Here is a tiny trained network, its code and every weight. The questions are about switching its units off for an input and a class, where a switched-off unit gives its printed mean instead of its output.

import numpy as np


def w(rows, s, z=0):
    codes = np.array(rows[::2]) - 128.0
    scale = np.full(codes.shape[1], s)
    scale[-1] = z or s
    return codes * scale


def f(y):
    return np.maximum(y, 0)


def log_softmax(a):
    a = a - a.max(-1, keepdims=True)
    return a - np.log(np.exp(a).sum(-1, keepdims=True))


def net(x, mask):
    res = np.array(x, float).reshape(1, 8) / 4 @ E
    y = f(res @ A[0][:, :-1].T + A[0][:, -1])
    res = res + np.where(mask, y, B[0][:, -1]) @ B[0][:, :-1]
    return log_softmax(res[-1] @ U[:, :-1].T + U[:, -1])


A, B = {}, {}
E = w([
[20,112,135,76,101,127,152,192,84,96,17,192],'x0',
[104,161,53,123,213,36,98,96,36,194,47,168],'x1',
[127,67,105,118,57,81,205,117,67,185,63,45],'x2',
[31,89,108,159,144,147,124,165,78,139,136,148],'x3',
[158,135,108,126,181,104,186,196,157,150,98,132],'x4',
[134,74,52,206,132,156,183,138,139,163,104,121],'x5',
[158,168,66,154,2,64,173,123,136,130,198,11],'x6',
[145,227,165,79,83,63,160,47,161,137,36,198],'x7',
],0.0099)
A[0] = w([
[191,110,117,143,146,136,184,119,116,145,114,50,48],'n1',
[101,160,175,88,88,92,144,105,184,79,105,150,78],'n2',
[44,180,161,126,120,127,58,143,123,45,123,195,119],'n3',
[140,99,152,207,167,149,154,83,185,185,92,215,33],'n4',
[163,141,111,105,108,147,142,153,149,131,152,113,35],'n5',
[146,119,170,104,69,132,169,189,150,71,141,108,93],'n6',
[156,139,103,125,115,119,171,103,129,148,80,124,72],'n7',
[125,167,70,173,175,136,128,101,186,114,140,166,110],'n8',
[155,153,180,96,100,136,20,23,115,115,170,114,161],'n9',
[137,84,122,187,20,148,136,137,155,125,186,30,110],'n10',
[59,51,158,154,163,241,82,159,116,52,166,171,135],'n11',
[109,58,145,127,165,209,99,199,144,76,185,134,87],'n12',
[84,130,113,118,104,126,143,140,75,154,65,131,4],'n13',
[91,88,92,156,94,110,135,91,43,162,2,168,87],'n14',
[123,85,116,154,48,153,166,114,154,100,219,17,119],'n15',
[122,116,143,140,121,120,195,155,174,134,107,148,72],'n16',
[138,187,196,48,20,140,140,106,171,63,63,152,132],'n17',
[126,110,118,124,87,155,77,156,108,137,115,179,65],'n18',
[76,94,130,110,130,149,197,101,88,133,55,136,101],'n19',
],0.011,0.0047)
B[0] = w([
[67,120,126,69,135,110,93,132,88,83,147,183,183],'n1',
[110,95,82,126,113,215,152,165,68,163,133,125,189],'n2',
[71,129,122,123,158,127,144,96,56,100,75,193,222],'n3',
[142,154,186,73,111,209,159,178,140,121,134,132,172],'n4',
[135,149,125,161,136,106,105,134,94,123,115,110,152],'n5',
[162,133,103,121,119,140,103,106,108,142,123,86,184],'n6',
[128,121,176,132,153,153,152,145,161,159,102,140,166],'n7',
[210,147,121,156,146,156,141,143,152,128,139,141,162],'n8',
[219,160,135,159,168,173,84,79,158,111,136,177,210],'n9',
[77,168,31,146,57,159,101,86,103,79,164,88,243],'n10',
[203,124,172,91,124,100,187,196,134,202,64,115,252],'n11',
[168,144,152,181,93,123,144,157,148,225,87,110,224],'n12',
[129,121,121,143,122,82,112,70,148,112,102,112,176],'n13',
[136,90,125,185,94,54,99,116,119,182,68,62,227],'n14',
[94,124,103,160,88,152,98,67,82,106,173,90,250],'n15',
[147,129,149,118,140,155,82,96,159,161,141,120,157],'n16',
[147,136,130,108,95,215,197,250,138,153,178,61,235],'n17',
[121,144,107,111,179,107,152,150,112,133,124,119,155],'n18',
[114,114,104,140,112,108,97,94,140,147,80,92,193],'n19',
],0.011,0.021)
U = w([
[34,98,123,125,122,54,144,140,104,161,60,113,55],'0',
[127,151,143,99,161,184,144,138,138,112,122,225,127],'1',
[83,119,93,147,89,172,126,127,124,121,176,54,163],'2',
[166,126,130,171,152,75,69,62,172,101,129,142,172],'3',
[74,40,206,26,161,146,158,129,200,117,112,135,4],'4',
[164,122,127,132,128,155,151,162,131,191,90,93,196],'5',
[131,99,67,144,186,57,153,188,245,85,172,142,10],'6',
],0.011,0.0043)

Each question gives the input, the list of numbers given to net, and the class t.
The units are the neurons (one row each of A and B). Each row of codes is followed by its name. A weight is (code - 128) times the scale printed after its matrix; where a second scale follows, it is the last column's (A, B and U).
mask holds one flag per neuron, in row order. A switched-off neuron (its flag False) gives its mean, the last column of its row in B, instead of its output. The means were averaged over made-up inputs and are rounded, as every weight is.
A unit's drop is (log p(t) with every unit on - log p(t) with that unit switched off) / (log p(t) with every unit on - log p(t) with every unit switched off).
The circuit of an input: a set's keep is (log p(t) with only the set's units on - log p(t) with every unit switched off) / (log p(t) with every unit on - log p(t) with every unit switched off). Starting from the 12 units with the biggest drops (on a tie, the unit counted first), units are removed one at a time, each time the one whose removal leaves the highest keep (on an exact tie, the one counted first), for as long as the keep stays at least 0.8.
circuit, biggest first: the units of the circuit, biggest drop first
top k neurons: the k neurons with the biggest drops, biggest first
drop of u: that unit's drop, to one decimal
input [-1,4,-3,-6,-8,6,-8,7], class 1: top neuron -> n11
input [8,-2,-4,6,-6,1,2,0], class 0: top 2 neurons -> n3, n9
input [6,-3,-5,7,-4,2,5,6], class 0: top 3 neurons -> n3, n9, n10
input [8,-3,2,5,-5,2,-8,6], class 0: top 2 neurons -> n3, n14
input [-1,7,-6,8,4,-5,0,0], class 1: top 3 neurons -> n14, n8, n19
input [-6,5,2,2,7,-2,3,-2], class 2: top 3 neurons -> n11, n9, n3
input [-7,-4,4,-7,0,-4,-3,-3], class 2: top 2 neurons -> n10, n15
input [8,-1,0,1,-5,4,-2,6], class 0: top 3 neurons -> n3, n14, n9
input [2,-4,-7,-5,-7,-6,2,7], class 1: top 2 neurons -> n9, n3
input [-3,8,2,-3,3,-3,1,3], class 3: top 2 neurons -> n17, n11
input [7,0,-3,-1,5,-8,5,-1], class 2: top 2 neurons -> n11, n12
input [0,2,-7,2,2,-8,2,-7], class 5: top 2 neurons -> n12, n11
input [-2,6,-7,-8,-7,-7,1,-5], class 3: top 2 neurons -> n17, n9
input [-4,7,-8,-2,1,-1,5,-5], class 3: circuit, biggest first -> n17
input [-3,-8,-7,8,0,8,-1,2], class 5: drop of n11 -> 0.1
input [-3,4,-5,-6,7,-2,0,-7], class 6: drop of n17 -> 0.2
input [3,1,-7,-5,7,-5,8,-3], class 2: drop of n11 -> 0.5
